Here is a tiny trained network, its code and every weight. The questions are about switching its units off for an input and a class, where a switched-off unit gives its printed mean instead of its output.

import numpy as np


def w(rows, s, z=0):
    codes = np.array(rows[::2]) - 128.0
    scale = np.full(codes.shape[1], s)
    scale[-1] = z or s
    return codes * scale


def f(y):
    return np.maximum(y, 0)


def log_softmax(a):
    a = a - a.max(-1, keepdims=True)
    return a - np.log(np.exp(a).sum(-1, keepdims=True))


def net(x, mask):
    res = np.array(x, float).reshape(1, 6) / 4 @ E
    y = f(res @ A[0][:, :-1].T + A[0][:, -1])
    res = res + np.where(mask, y, B[0][:, -1]) @ B[0][:, :-1]
    return log_softmax(res[-1] @ U[:, :-1].T + U[:, -1])


A, B = {}, {}
E = w([
[173,161,163,107,94,152,125,151],'x0',
[76,134,221,147,80,254,27,104],'x1',
[162,183,166,82,107,140,144,156],'x2',
[118,24,117,8,140,244,154,104],'x3',
[115,124,161,88,165,60,169,135],'x4',
[252,222,62,153,72,156,139,63],'x5',
],0.0079)
A[0] = w([
[108,89,172,117,131,179,115,178,192],'N0',
[219,178,71,181,100,60,168,127,79],'N1',
[199,219,32,157,191,105,174,72,52],'N2',
[145,82,87,85,67,126,164,72,27],'N3',
[166,87,58,42,141,140,190,101,111],'N4',
[137,203,138,123,106,183,146,69,222],'N5',
[80,138,154,134,167,67,99,254,254],'N6',
],0.0095,0.0037)
B[0] = w([
[96,98,123,83,123,245,223,75,197],'N0',
[111,116,151,85,213,157,111,208,250],'N1',
[197,197,106,2,155,125,69,157,236],'N2',
[86,74,94,200,104,8,144,121,157],'N3',
[142,181,78,170,19,124,131,76,202],'N4',
[96,191,111,192,129,74,122,125,211],'N5',
[116,179,138,153,56,110,241,164,242],'N6',
],0.0091,0.011)
U = w([
[125,148,124,222,139,77,100,150,254],'0',
[82,138,151,197,105,137,132,82,158],'1',
[102,96,152,87,254,205,104,127,18],'2',
],0.0093,0.0032)

Each question gives the input, the list of numbers given to net, and the class t.
The units are the neurons (one row each of A and B). Each row of codes is followed by its name. A weight is (code - 128) times the scale printed after its matrix; where a second scale follows, it is the last column's (A, B and U).
mask holds one flag per neuron, in row order. A switched-off neuron (its flag False) gives its mean, the last column of its row in B, instead of its output. The means were averaged over made-up inputs and are rounded, as every weight is.
A unit's drop is (log p(t) with every unit on - log p(t) with that unit switched off) / (log p(t) with every unit on - log p(t) with every unit switched off).
The circuit of an input: a set's keep is (log p(t) with only the set's units on - log p(t) with every unit switched off) / (log p(t) with every unit on - log p(t) with every unit switched off). Starting from all 7 units, units are removed one at a time, each time the one whose removal leaves the highest keep (on an exact tie, the one counted first), for as long as the keep stays at least 0.8.
units of the circuit, in order: the units of the circuit, biggest drop first
unit that matters most: the unit with the biggest drop
top k neurons: the k neurons with the biggest drops, biggest first
drop when u is switched off: that unit's drop, to one decimal
input [3,-6,-8,7,-3,5], class 0: top 2 neurons	N3, N0
input [6,-5,0,8,2,2], class 0: unit that matters most	N3
input [-1,0,6,7,-6,-8], class 1: top 3 neurons	N1, N2, N4
input [-7,-3,2,5,-6,-5], class 1: top 2 neurons	N1, N4
input [3,-2,6,7,4,-6], class 1: top 3 neurons	N4, N1, N2
input [-1,-6,8,0,6,3], class 2: top 3 neurons	N1, N2, N5
input [-2,-1,-3,-6,5,5], class 2: units of the circuit, in order	N1, N2
input [-8,5,7,0,-3,8], class 0: units of the circuit, in order	N5, N0
input [2,-1,-1,7,7,6], class 0: top 2 neurons	N0, N3
input [0,-7,7,8,-2,6], class 0: drop when N3 is switched off	0.1
input [5,-8,0,-4,8,3], class 2: drop when N2 is switched off	0.2
input [-4,-1,4,3,1,0], class 1: drop when N1 is switched off	0.5
